Below is a small trained network, with its code and all its weights. Each question gives an input and a class and asks what happens when units are switched off, that is, made to give their printed mean instead of their output.

import numpy as np


def w(rows, s, z=0):
    codes = np.array(rows[::2]) - 128.0
    scale = np.full(codes.shape[1], s)
    scale[-1] = z or s
    return codes * scale


def f(y):
    return np.maximum(y, 0)


def log_softmax(a):
    a = a - a.max(-1, keepdims=True)
    return a - np.log(np.exp(a).sum(-1, keepdims=True))


def net(x, mask):
    res = np.array(x, float).reshape(1, 6) / 4 @ E
    y = f(res @ A[0][:, :-1].T + A[0][:, -1])
    res = res + np.where(mask, y, B[0][:, -1]) @ B[0][:, :-1]
    return log_softmax(res[-1] @ U[:, :-1].T + U[:, -1])


A, B = {}, {}
E = w([
[210,72,134],'x0',
[188,6,83],'x1',
[149,174,247],'x2',
[218,172,159],'x3',
[131,178,153],'x4',
[253,158,34],'x5',
],0.0049)
A[0] = w([
[178,105,60,192],'N1',
[140,212,86,102],'N2',
[110,177,144,164],'N3',
[42,109,114,254],'N4',
[210,141,236,93],'N5',
[155,29,123,116],'N6',
[88,222,142,57],'N7',
[5,116,164,127],'N8',
],0.014,0.0051)
B[0] = w([
[153,57,128,213],'N1',
[174,106,145,186],'N2',
[195,174,145,191],'N3',
[131,85,225,253],'N4',
[114,253,101,201],'N5',
[147,107,54,177],'N6',
[188,155,75,192],'N7',
[135,99,237,249],'N8',
],0.028,0.0077)
U = w([
[148,125,125,133],'0',
[12,117,95,2],'1',
[240,80,83,88],'2',
[153,109,189,151],'3',
[135,184,132,250],'4',
[95,94,132,54],'5',
],0.011,0.0052)

Each question gives the input, the list of numbers given to net, and the class t.
The units are the neurons (one row each of A and B). Each row of codes is followed by its name. A weight is (code - 128) times the scale printed after its matrix; where a second scale follows, it is the last column's (A, B and U).
mask holds one flag per neuron, in row order. A switched-off neuron (its flag False) gives its mean, the last column of its row in B, instead of its output. The means were averaged over made-up inputs and are rounded, as every weight is.
A unit's drop is (log p(t) with every unit on - log p(t) with that unit switched off) / (log p(t) with every unit on - log p(t) with every unit switched off).
The circuit of an input: a set's keep is (log p(t) with only the set's units on - log p(t) with every unit switched off) / (log p(t) with every unit on - log p(t) with every unit switched off). Starting from all 8 units, units are removed one at a time, each time the one whose removal leaves the highest keep (on an exact tie, the one counted first), for as long as the keep stays at least 0.8.
units of the circuit, in order: the units of the circuit, biggest drop first
unit that matters most: the unit with the biggest drop
k most important neurons: the k neurons with the biggest drops, biggest first
drop when u is switched off: that unit's drop, to one decimal
input [4,8,5,-5,7,1], class 2: unit that matters most : N6
input [0,-2,4,2,-5,5], class 4: units of the circuit, in order : N5; N4
input [7,-3,1,1,2,-6], class 4: units of the circuit, in order : N5; N1
input [-3,3,1,1,1,3], class 2: 3 most important neurons : N8; N4; N5
input [-3,-6,5,0,-4,1], class 4: units of the circuit, in order : N1; N7
input [4,-1,1,-3,-2,4], class 2: 2 most important neurons : N8; N4
input [-4,-8,5,6,-5,-5], class 4: 4 most important neurons : N5; N7; N1; N3
input [4,6,4,-1,1,-3], class 2: 2 most important neurons : N6; N8
input [-5,-5,6,6,-1,8], class 4: 3 most important neurons : N5; N1; N6
input [2,-4,-4,2,4,4], class 2: 2 most important neurons : N8; N4
input [5,4,-4,6,-1,-8], class 2: 2 most important neurons : N6; N8
input [-5,8,0,0,-4,-1], class 2: drop when N6 is switched off : 0.7
input [8,8,6,6,1,-4], class 4: drop when N3 is switched off : 0.0
input [8,5,-3,-6,-3,-6], class 2: drop when N6 is switched off : 4.1
input [8,5,4,-1,0,-1], class 2: units of the circuit, in order : N6
input [-4,-8,-2,0,7,0], class 2: drop when N3 is switched off : 0.2
